Below is a small trained network, with its code and all its weights. Each question gives an input and a class and asks what happens when units are switched off, that is, made to give their printed mean instead of their output.

import numpy as np


def w(rows, s, z=0):
    codes = np.array(rows[::2]) - 128.0
    scale = np.full(codes.shape[1], s)
    scale[-1] = z or s
    return codes * scale


def f(y):
    return np.maximum(y, 0)


def log_softmax(a):
    a = a - a.max(-1, keepdims=True)
    return a - np.log(np.exp(a).sum(-1, keepdims=True))


def net(x, mask):
    res = np.array(x, float).reshape(1, 4) / 4 @ E
    y = f(res @ A[0][:, :-1].T + A[0][:, -1])
    res = res + np.where(mask, y, B[0][:, -1]) @ B[0][:, :-1]
    return log_softmax(res[-1] @ U[:, :-1].T + U[:, -1])


A, B = {}, {}
E = w([
[13,56,17,101,122,110,148,78],'x0',
[133,226,51,153,120,233,136,107],'x1',
[116,163,205,41,77,111,65,86],'x2',
[212,1,83,136,108,160,66,135],'x3',
],0.01)
A[0] = w([
[116,93,122,95,54,75,113,120,99],'n1',
[206,163,158,150,106,108,88,169,159],'n2',
[114,13,115,58,44,114,95,59,171],'n3',
[129,157,70,190,157,214,215,153,255],'n4',
[111,51,156,105,90,129,70,93,156],'n5',
[251,78,150,155,125,126,130,250,144],'n6',
[24,137,122,97,168,47,254,143,189],'n7',
[167,72,105,115,131,116,63,162,154],'n8',
[128,194,132,88,105,200,90,87,203],'n9',
[167,125,189,206,95,116,121,155,181],'n10',
[215,119,189,160,139,163,79,171,95],'n11',
[143,131,163,78,100,58,95,63,144],'n12',
[167,186,103,138,4,146,20,36,187],'n13',
],0.0079,0.0046)
B[0] = w([
[118,125,188,126,44,112,136,95,165],'n1',
[198,152,119,111,181,193,96,99,205],'n2',
[98,164,139,81,13,48,51,99,214],'n3',
[152,36,48,159,96,31,190,73,246],'n4',
[129,102,163,110,88,167,46,130,187],'n5',
[241,146,109,28,185,216,21,155,236],'n6',
[154,105,113,90,86,51,68,63,238],'n7',
[151,138,109,2,115,110,77,103,186],'n8',
[180,179,90,140,44,98,132,39,197],'n9',
[163,140,65,78,172,165,134,150,200],'n10',
[223,163,101,97,110,196,105,160,210],'n11',
[59,157,228,76,175,113,163,169,192],'n12',
[178,31,19,116,147,182,127,91,203],'n13',
],0.0074,0.012)
U = w([
[153,122,83,68,59,128,73,99,215],'0',
[145,122,121,97,202,198,101,249,89],'1',
[141,184,146,124,89,164,153,138,3],'2',
[61,132,219,84,75,86,99,175,56],'3',
[105,43,35,221,124,83,187,113,197],'4',
],0.011,0.0025)

Each question gives the input, the list of numbers given to net, and the class t.
The units are the neurons (one row each of A and B). Each row of codes is followed by its name. A weight is (code - 128) times the scale printed after its matrix; where a second scale follows, it is the last column's (A, B and U).
mask holds one flag per neuron, in row order. A switched-off neuron (its flag False) gives its mean, the last column of its row in B, instead of its output. The means were averaged over made-up inputs and are rounded, as every weight is.
A unit's drop is (log p(t) with every unit on - log p(t) with that unit switched off) / (log p(t) with every unit on - log p(t) with every unit switched off).
The circuit of an input: a set's keep is (log p(t) with only the set's units on - log p(t) with every unit switched off) / (log p(t) with every unit on - log p(t) with every unit switched off). Starting from the 12 units with the biggest drops (on a tie, the unit counted first), units are removed one at a time, each time the one whose removal leaves the highest keep (on an exact tie, the one counted first), for as long as the keep stays at least 0.8.
circuit, biggest first: the units of the circuit, biggest drop first
most important unit: the unit with the biggest drop
k most important neurons: the k neurons with the biggest drops, biggest first
drop when u is switched off: that unit's drop, to one decimal
input [-5,-5,-1,8], class 1: most important unit : n6
input [-1,-2,7,0], class 3: circuit, biggest first : n12, n6
input [7,3,-2,4], class 4: circuit, biggest first : n6, n4
input [-3,1,-5,-1], class 1: circuit, biggest first : n7, n3
input [-8,4,3,-4], class 2: 2 most important neurons : n7, n3
input [-2,5,-8,5], class 4: 2 most important neurons : n4, n3
input [-7,2,7,-4], class 2: drop when n4 is switched off : 0.3
input [7,-6,1,1], class 3: drop when n6 is switched off : 0.1
input [3,-8,6,8], class 3: drop when n9 is switched off : 0.1
input [5,-1,2,-6], class 3: drop when n13 is switched off : 0.2
